|  73 | 114 |  99 | 110 |  58 | 171 | : bul
|  70 | 171 | 172 | 115 |  94 | 115 | : bef
|  77 | 143 |  97 |  98 |  31 | 130 | : simik
|  74 | 184 |  88 | 117 |  28 | 103 | : Nuge
|  70 | 170 |  86 | 136 |  56 | 110 | : Buko
rest: |  73 | 114 |  99 | 110 | : |  58 | 171 |
all bef: | 172 | : 2
back: | 31 | 98 | : simik
perm: | 115 |  70 | 115 | 172 |  94 | 171 | : bef
rest: |  70 | 170 | : |  86 | 136 |  56 | 110 |
perm: |  56 |  70 |  86 | 110 | 136 | 170 | : Buko

| 135 | 189 | 107 |  79 | 152 | : doru
|  87 | 175 |  57 | 120 |  18 | : Kofen
|  99 | 110 | 155 |  86 | 175 | : sud
|  57 |  18 |  87 | 119 | 175 | : Nik
|  82 |  46 |  57 | 120 |  18 | : vana
back: | 175 |  86 | : sud
back: | 87 | 18 | : Nik
all Nik: | 119 | : 3
perm: |  18 | 120 |  57 | 175 |  87 | : Kofen
all sud: | 155 | : 2

|  86 | 124 | 111 | 110 |  91 |  99 |  19 | 108 | 101 | 107 |  85 | 102 |  93 |  91 | 107 |  88 |  93 |  74 | 115 |  94 | 125 | 121 |  93 |  83 |  92 |  89 |  64 |  69 | 117 |  leban
| 144 | 113 |  91 |  48 | 155 |  57 | 154 | 102 | 104 | 135 |  99 | 112 | 118 | 108 |  78 | 109 |  92 |  93 |  20 | 147 |  91 | 137 | 158 |  99 | 116 | 181 |  82 |  59 |  97 |  Bur
| 154 | 137 | 181 |  91 |  91 |  99 |  20 | 108 | 118 | 112 | 104 |  93 |  82 |  92 | 116 | 102 | 144 |  48 | 158 | 147 | 135 | 109 |  97 |  57 | 155 |  59 | 113 |  79 |  99 |  kip
|  87 |  94 |  81 | 120 |  88 |  65 |  67 |  92 |  88 | 119 |  84 | 119 |  88 |  31 | 112 |  77 |  92 |  59 | 115 |  80 |  31 |  88 | 109 | 129 |  92 | 121 |  31 |  51 | 129 |  guve
rest: | 137 | 158 |  99 | 116 | 181 | : | 82 | 59 | 97 |
all guve: | 92 | : 7 16 24
rest: |  91 |  99 |  20 | 108 | : | 118 | 112 | 104 |  93 |  82 |  92 | 116 | 102 | 144 |  48 | 158 | 147 | 135 | 109 |  97 |  57 | 155 |  59 | 113 |  79 |  99 |
all Bur: | 116 | : 24
all guve: | 88 | : 4 8 12 21
back: |  92 | 109 |  78 | : Bur
perm: |  97 | 108 |  20 | 116 |  92 | 147 | 104 | 181 |  57 |  99 |  93 | 155 | 118 |  59 | 109 |  91 | 158 |  79 | 154 |  99 | 113 | 112 |  91 | 102 |  48 | 144 | 135 |  82 | 137 | : kip

|  55 | 117 |  75 | 139 | 134 | 121 |  66 | 170 | = pul
| 44 | 94 | 66 | 81 | 88 | 53 | 59 | 64 | = tef
|  58 | 102 | 140 |  66 | 108 | 126 |  72 | 113 | = nor
| 107 |  96 |  93 |  96 | 141 |  90 |  89 | 134 | = Fizak
| 24 | 51 | 66 | 74 | 88 | 91 | 80 | 77 | = gegon
| 139 | 139 | 111 | 146 | 146 | 121 | 141 | 172 | = mabez
| 107 | 140 |  64 | 145 |  64 | 106 |  84 |  94 | = tisek
| 166 |  96 | 132 | 118 | 113 | 103 | 146 | 164 | = Riz
|  94 |  91 |  94 | 104 | 106 | 104 | 123 |  99 | = tuda
| 110 | 130 |  64 | 105 | 110 |  99 |  94 | 111 | = pifaf
all mabez: | 139 | : 0 1
back: | 172 | 141 | 121 | : mabez

| 180 |  99 |  80 | 130 | 131 |  93 |  88 | 107 |  51 |  19 | 109 |  98 | 127 | 123 | 137 | 129 | 122 |  94 |  97 |  64 |  68 | 148 |  98 |  42 |  97 |  98 | 101 |  87 | 127 | 196 |  73 | 171 | 141 |  94 | 123 |  91 |  53 | 111 | 104 | 115 |  99 | 104 | 123 |  57 |  34 |  96 |  75 |  70 |  19 | 105 | 107 | 115 |  98 | -> ziv
| 104 | 125 | 103 | 111 | 111 |  92 | 117 |  95 |  86 | 102 |  90 |  63 | 100 | 104 |  92 |  75 | 104 | 112 | 103 | 106 | 102 |  93 |  84 | 101 |  95 |  80 | 115 | 107 |  79 |  82 |  82 |  84 |  59 |  91 | 114 | 132 |  71 |  87 | 129 | 101 | 103 |  98 | 100 | 109 |  99 | 114 |  95 | 108 | 125 | 113 | 101 | 119 |  89 | -> tur
| 180 |  71 |  80 | 130 | 131 |  93 |  88 | 107 |  51 |  19 | 109 | 189 | 127 | 121 | 137 | 129 | 108 |  94 |  97 |  64 |  68 | 148 |  98 |  42 |  62 | 108 | 101 |  87 | 127 | 196 |  38 | 171 | 141 |  94 |  86 |  91 |  53 | 111 | 104 | 115 |  99 | 104 | 123 |  57 |  34 |  96 |  75 |  70 |  19 | 105 | 107 | 115 |  98 | -> Lar
| 180 |  71 |  80 | 130 | 131 |  93 |  88 | 107 |  51 |  19 | 109 | 189 | 127 | 103 | 101 | 129 | 108 |  94 |  97 |  97 |  68 | 148 |  98 |  42 |  62 | 108 | 101 |  87 | 127 | 196 |  38 | 171 | 141 |  94 |  86 |  91 |  53 | 111 | 104 | 115 |  99 | 104 | 123 |  57 |  34 | 100 |  75 |  70 |  19 | 105 | 107 | 115 |  98 | -> Tov
| 117 | 115 |  99 | 113 | 110 |  93 | 110 |  97 |  85 |  89 |  95 |  88 | 104 | 104 | 101 |  84 | 103 | 107 |  99 | 101 |  97 | 102 |  87 |  93 |  93 |  85 | 111 | 106 |  90 |  99 |  78 | 106 |  79 |  91 | 109 | 118 |  74 |  95 | 120 | 102 | 102 |  98 | 102 | 100 |  92 | 109 |  93 | 101 | 105 | 111 | 101 | 114 |  93 | -> mikuz
rest: | 104 | 101 | : |  84 | 103 | 107 |  99 | 101 |  97 | 102 |  87 |  93 |  93 |  85 | 111 | 106 |  90 |  99 |  78 | 106 |  79 |  91 | 109 | 118 |  74 |  95 | 120 | 102 | 102 |  98 | 102 | 100 |  92 | 109 |  93 | 101 | 105 | 111 | 101 | 114 |  93 |
all ziv: | 123 | : 13 34 42

